Below are the code and all the weights of a small trained network. Each question names an input and a target symbol and asks about switching units off, where a switched-off unit gives its printed mean instead of its output.

import numpy as np


def w(rows, s, z=0):
    codes = np.array(rows[::2]) - 128.0
    scale = np.full(codes.shape[1], s)
    scale[-1] = z or s
    return codes * scale


def norm(h):
    return h / np.sqrt((h * h).mean(-1, keepdims=True) + 1e-5)


def f(y):
    return np.maximum(y, 0)


def softmax(a):
    e = np.exp(a - a.max(-1, keepdims=True))
    return e / e.sum(-1, keepdims=True)


def log_softmax(a):
    a = a - a.max(-1, keepdims=True)
    return a - np.log(np.exp(a).sum(-1, keepdims=True))


def net(x, mask):
    ids = ['βγδεζηθλμξπτφψ'.index(c) for c in x.split()]
    T = len(ids)
    res = E[ids] + P[:T]
    u = 0
    for l in range(3):
        q, k, v = (norm(res) @ M[l].T for M in (Q, K, V))
        z = softmax(np.where(np.tri(T) > 0, q @ k.T / 3**0.5, -1e9)) @ v
        res = res + np.where(mask[u], z, O[l][:, -1]) @ O[l][:, :-1]
        u += 1
        y = f(norm(res) @ A[l][:, :-1].T + A[l][:, -1])
        res = res + np.where(mask[u : u + 4], y, B[l][:, -1]) @ B[l][:, :-1]
        u += 4
    return log_softmax(norm(res)[-1] @ U[:, :-1].T + U[:, -1])


Q, K, V, O, A, B = {}, {}, {}, {}, {}, {}
E = w([
[170,117,90,171],'β',
[136,154,231,182],'γ',
[105,109,119,139],'δ',
[117,122,163,117],'ε',
[138,118,2,151],'ζ',
[120,131,179,97],'η',
[75,96,104,141],'θ',
[155,142,136,167],'λ',
[56,129,117,109],'μ',
[141,65,48,117],'ξ',
[98,106,120,79],'π',
[121,150,122,127],'τ',
[174,94,153,133],'φ',
[191,139,170,95],'ψ',
],0.01)
P = w([
[223,102,105,218],'0',
[179,82,134,227],'1',
[144,72,149,202],'2',
[129,78,170,214],'3',
[89,60,175,232],'4',
[85,57,190,233],'5',
[57,41,203,236],'6',
[44,19,205,255],'7',
[20,23,193,251],'8',
],0.00092)
Q[0] = w([
[104,149,84,2],'0.h1',
[178,58,139,161],'0.h1',
[162,30,129,104],'0.h1',
],0.0043)
K[0] = w([
[114,2,153,80],'0.h1',
[142,154,119,162],'0.h1',
[155,118,127,126],'0.h1',
],0.008)
V[0] = w([
[172,7,167,81],'0.h1',
[55,219,106,84],'0.h1',
[84,232,138,120],'0.h1',
],0.0019)
O[0] = w([
[248,163,27,5,253],'0.h1',
[65,80,243,185,66],'0.h1',
[92,38,208,172,8],'0.h1',
],0.0019,0.00034)
A[0] = w([
[73,48,31,112,232],'0.n1',
[175,189,148,2,166],'0.n2',
[106,125,95,85,251],'0.n3',
[68,180,135,197,94],'0.n4',
],0.004,0.0021)
B[0] = w([
[191,12,195,255,253],'0.n1',
[64,80,194,182,169],'0.n2',
[126,42,198,173,201],'0.n3',
[97,96,91,56,164],'0.n4',
],0.0035,0.0043)
Q[1] = w([
[79,68,238,252],'1.h1',
[136,139,164,133],'1.h1',
[145,179,129,1],'1.h1',
],0.0053)
K[1] = w([
[2,135,148,99],'1.h1',
[110,149,165,100],'1.h1',
[228,127,94,109],'1.h1',
],0.0061)
V[1] = w([
[91,77,221,174],'1.h1',
[87,174,150,48],'1.h1',
[125,202,62,1],'1.h1',
],0.0021)
O[1] = w([
[106,172,60,52,229],'1.h1',
[64,137,129,139,89],'1.h1',
[68,145,253,170,5],'1.h1',
],0.0031,0.0028)
A[1] = w([
[135,27,103,252,172],'1.n1',
[202,106,178,173,71],'1.n2',
[171,110,223,197,97],'1.n3',
[225,96,232,201,3],'1.n4',
],0.0031,0.0017)
B[1] = w([
[149,138,255,99,254],'1.n1',
[127,171,125,39,153],'1.n2',
[16,231,137,75,168],'1.n3',
[98,162,138,81,156],'1.n4',
],0.0034,0.0044)
Q[2] = w([
[166,127,115,130],'2.h1',
[87,92,129,110],'2.h1',
[247,156,111,153],'2.h1',
],0.013)
K[2] = w([
[180,94,164,125],'2.h1',
[70,122,18,83],'2.h1',
[254,88,227,192],'2.h1',
],0.0085)
V[2] = w([
[131,108,137,161],'2.h1',
[129,103,189,116],'2.h1',
[212,68,252,200],'2.h1',
],0.0026)
O[2] = w([
[110,118,116,201,155],'2.h1',
[111,157,224,162,253],'2.h1',
[3,129,224,215,248],'2.h1',
],0.0029,0.00057)
A[2] = w([
[125,163,175,208,210],'2.n1',
[216,124,182,52,56],'2.n2',
[55,104,167,25,29],'2.n3',
[140,11,253,154,2],'2.n4',
],0.0044,0.00061)
B[2] = w([
[22,165,3,132,164],'2.n1',
[46,92,55,186,155],'2.n2',
[132,13,7,151,172],'2.n3',
[207,251,122,81,255],'2.n4',
],0.0043,0.0062)
U = w([
[242,207,119,102,45],'β',
[104,104,47,116,54],'γ',
[152,161,16,80,114],'δ',
[40,145,160,44,83],'ε',
[94,210,49,198,178],'ζ',
[19,51,102,154,86],'η',
[88,188,177,139,253],'θ',
[202,158,79,224,53],'λ',
[176,201,237,171,73],'μ',
[185,91,101,141,166],'ξ',
[160,75,243,100,177],'π',
[101,73,196,250,118],'τ',
[116,87,54,195,108],'φ',
[150,215,153,36,36],'ψ',
],0.015,0.0045)

Each question gives the input, a string of symbols that net reads in full, and the target symbol t.
The units are the heads (3 rows each of Q, K, V and O) and the neurons (one row each of A and B). Each row of codes is followed by its name. A weight is (code - 128) times the scale printed after its matrix; where a second scale follows, it is the last column's (O, A, B and U).
mask holds one flag per unit, layer by layer, with each layer's heads first. A switched-off unit (its flag False) gives its mean, the last column of its rows in O or B, instead of its output. The means were averaged over made-up inputs and are rounded, as every weight is.
A unit's drop is (log p(t) with every unit on - log p(t) with that unit switched off) / (log p(t) with every unit on - log p(t) with every unit switched off).
The circuit of an input: a set's keep is (log p(t) with only the set's units on - log p(t) with every unit switched off) / (log p(t) with every unit on - log p(t) with every unit switched off). Starting from the 12 units with the biggest drops (on a tie, the unit counted first), units are removed one at a time, each time the one whose removal leaves the highest keep (on an exact tie, the one counted first), for as long as the keep stays at least 0.8.
circuit, biggest first: the units of the circuit, biggest drop first
most important unit: the unit with the biggest drop
top k neurons: the k neurons with the biggest drops, biggest first
k most important neurons of layer l: the k neurons of layer l with the biggest drops, biggest first
drop when u is switched off: that unit's drop, to one decimal
input ε ξ π, target π: most important unit -> 0.n1
input ε λ ζ τ, target δ: circuit, biggest first -> (1.n1 0.n1 2.h1)
input λ λ μ μ λ, target ζ: top 4 neurons -> (2.n1 0.n1 0.n3 2.n4)
input π η π π μ θ, target τ: circuit, biggest first -> (0.n1 1.n1)
input ε φ μ λ ψ π π ε, target δ: top 2 neurons -> (0.n1 2.n3)
input π η ε τ π ζ φ θ δ, target β: circuit, biggest first -> (2.h1 2.n4 1.n1)
input π μ ε ζ π π λ γ φ, target β: top 2 neurons -> (0.n1 2.n4)
input μ η λ δ, target μ: top 2 neurons -> (2.n4 0.n1)
input λ ψ θ τ ε, target η: top 4 neurons -> (0.n1 2.n4 1.n1 2.n2)
input π λ π λ θ π λ δ, target μ: circuit, biggest first -> (2.n4 1.n1)
input π γ θ λ π, target π: top 2 neurons -> (2.n4 0.n1)
input μ η ψ, target ψ: 2 most important neurons of layer 2 -> (2.n2 2.n1)
input λ ε φ τ ε ε θ, target π: top 2 neurons -> (0.n1 1.n1)
input θ π π λ θ π ξ δ τ, target δ: top neuron -> (0.n4)
input λ π θ η, target ε: top 4 neurons -> (2.n3 0.n1 1.n1 0.n2)
input β τ π θ, target π: top 3 neurons -> (0.n1 1.n1 2.n3)
input τ λ π β, target ζ: top 2 neurons -> (2.n1 0.n4)
input μ γ θ ξ λ ψ, target ψ: 2 most important neurons of layer 2 -> (2.n1 2.n2)
input π λ ξ λ π λ φ γ, target θ: drop when 1.n2 is switched off -> 0.0
input η π π θ, target τ: drop when 0.n1 is switched off -> 0.2
input η γ τ δ, target β: most important neuron of layer 2 -> (2.n4)
input λ λ ε, target δ: drop when 0.n1 is switched off -> 0.6
